Below is a small trained network, with its code and all its weights. Each question gives an input and a class and asks what happens when units are switched off, that is, made to give their printed mean instead of their output.

import numpy as np


def w(rows, s, z=0):
    codes = np.array(rows[::2]) - 128.0
    scale = np.full(codes.shape[1], s)
    scale[-1] = z or s
    return codes * scale


def norm(h):
    return h / np.sqrt((h * h).mean(-1, keepdims=True) + 1e-5)


def f(y):
    return y / 2 * (1 + np.tanh(0.7978845608 * (y + 0.044715 * y**3)))


def log_softmax(a):
    a = a - a.max(-1, keepdims=True)
    return a - np.log(np.exp(a).sum(-1, keepdims=True))


def net(x, mask):
    res = np.array(x, float).reshape(1, 8) / 4 @ E
    u = 0
    for l in range(4):
        y = f(norm(res) @ A[l][:, :-1].T + A[l][:, -1])
        res = res + np.where(mask[u : u + 3], y, B[l][:, -1]) @ B[l][:, :-1]
        u += 3
    return log_softmax(norm(res)[-1] @ U[:, :-1].T + U[:, -1])


A, B = {}, {}
E = w([
[127,159,235,181,195,254,238,193],'x0',
[108,143,95,181,201,134,137,158],'x1',
[40,152,38,125,162,216,118,125],'x2',
[135,150,203,67,162,192,117,156],'x3',
[200,190,183,135,197,129,35,22],'x4',
[171,194,64,201,108,166,78,193],'x5',
[165,81,58,45,74,221,139,36],'x6',
[56,179,156,153,85,198,26,130],'x7',
],0.0072)
A[0] = w([
[139,44,65,180,200,255,186,106,31],'0.n1',
[247,187,35,250,90,101,179,202,2],'0.n2',
[99,147,69,133,97,224,84,138,43],'0.n3',
],0.0057,0.0039)
B[0] = w([
[94,100,194,87,127,156,164,159,213],'0.n1',
[78,155,123,191,250,147,116,113,251],'0.n2',
[60,151,158,156,106,185,123,111,197],'0.n3',
],0.012,0.0015)
A[1] = w([
[189,36,191,96,205,167,183,94,4],'1.n1',
[146,200,255,103,212,180,2,112,158],'1.n2',
[148,144,40,93,91,226,110,109,203],'1.n3',
],0.0072,0.0017)
B[1] = w([
[2,141,162,133,137,175,138,152,192],'1.n1',
[207,213,62,207,234,86,91,78,253],'1.n2',
[77,40,171,169,57,166,135,167,204],'1.n3',
],0.0095,0.0055)
A[2] = w([
[122,223,156,120,134,199,186,242,1],'2.n1',
[101,103,78,236,254,103,130,208,49],'2.n2',
[84,103,78,16,135,158,251,85,43],'2.n3',
],0.0067,0.0044)
B[2] = w([
[70,15,168,98,52,106,124,122,170],'2.n1',
[191,114,145,254,240,164,221,139,254],'2.n2',
[168,86,204,39,212,144,117,99,194],'2.n3',
],0.0087,0.004)
A[3] = w([
[192,130,213,157,73,61,119,234,154],'3.n1',
[128,33,239,122,234,109,255,116,253],'3.n2',
[215,80,131,109,144,11,93,62,193],'3.n3',
],0.0073,0.0031)
B[3] = w([
[111,90,147,131,118,158,247,151,150],'3.n1',
[143,104,149,141,128,119,92,192,255],'3.n2',
[164,107,115,70,132,76,153,126,190],'3.n3',
],0.014,0.0098)
U = w([
[222,75,61,29,118,6,117,54,104],'0',
[96,53,203,51,54,161,219,177,227],'1',
[54,93,76,124,7,178,38,116,77],'2',
[182,183,159,242,238,108,152,168,227],'3',
[124,186,116,135,143,192,3,65,2],'4',
],0.012,0.0077)

Each question gives the input, the list of numbers given to net, and the class t.
The units are the neurons (one row each of A and B). Each row of codes is followed by its name. A weight is (code - 128) times the scale printed after its matrix; where a second scale follows, it is the last column's (A, B and U).
mask holds one flag per neuron, layer by layer. A switched-off neuron (its flag False) gives its mean, the last column of its row in B, instead of its output. The means were averaged over made-up inputs and are rounded, as every weight is.
A unit's drop is (log p(t) with every unit on - log p(t) with that unit switched off) / (log p(t) with every unit on - log p(t) with every unit switched off).
The circuit of an input: a set's keep is (log p(t) with only the set's units on - log p(t) with every unit switched off) / (log p(t) with every unit on - log p(t) with every unit switched off). Starting from all 12 units, units are removed one at a time, each time the one whose removal leaves the highest keep (on an exact tie, the one counted first), for as long as the keep stays at least 0.8.
units of the circuit, in order: the units of the circuit, biggest drop first
top k neurons: the k neurons with the biggest drops, biggest first
k most important neurons of layer l: the k neurons of layer l with the biggest drops, biggest first
drop of u: that unit's drop, to one decimal
input [-3,-3,-2,-6,8,0,-3,3], class 0: units of the circuit, in order -> (3.n3)
input [3,-5,8,3,-8,8,-2,-5], class 1: top 2 neurons -> (1.n2, 2.n1)
input [-5,2,8,4,6,-4,8,-6], class 1: units of the circuit, in order -> (1.n3, 1.n2)
input [-4,2,-7,5,7,2,0,-5], class 0: top 2 neurons -> (3.n3, 0.n2)
input [8,4,-5,3,-7,-1,-4,3], class 1: top 2 neurons -> (2.n1, 1.n2)
input [-1,1,2,1,6,4,4,-2], class 4: top 2 neurons -> (0.n2, 3.n2)
input [3,-7,-1,8,-4,-6,-7,5], class 3: top 2 neurons -> (1.n2, 0.n1)
input [2,-7,-7,2,0,-4,6,8], class 0: top 2 neurons -> (1.n2, 0.n1)
input [-4,8,0,2,4,-2,2,-6], class 0: top 3 neurons -> (0.n2, 3.n3, 1.n2)
input [-1,5,-4,1,0,-5,-8,-7], class 1: top 2 neurons -> (1.n2, 3.n1)
input [-1,-8,0,-3,2,0,-6,-2], class 1: top 3 neurons -> (3.n1, 1.n2, 0.n2)
input [2,0,2,-2,-3,3,4,-2], class 1: top 2 neurons -> (1.n2, 0.n1)
input [1,1,-6,4,-1,-2,-1,-3], class 1: top 2 neurons -> (0.n2, 1.n2)
input [1,5,-2,8,-4,8,6,-7], class 1: units of the circuit, in order -> (1.n2)
input [6,6,-2,-5,-7,0,1,6], class 1: top 3 neurons -> (1.n2, 2.n1, 0.n1)
input [-6,8,-5,-2,6,4,2,5], class 0: top 2 neurons -> (3.n3, 1.n1)
input [-2,-5,-4,-3,-4,-5,3,4], class 0: 2 most important neurons of layer 0 -> (0.n1, 0.n3)
input [-1,8,-8,-1,4,-4,3,-4], class 0: 2 most important neurons of layer 3 -> (3.n3, 3.n1)
input [3,6,4,-3,-5,-1,-1,5], class 1: drop of 1.n2 -> 0.9
input [-5,-7,6,6,6,3,8,-1], class 2: units of the circuit, in order -> (1.n3)
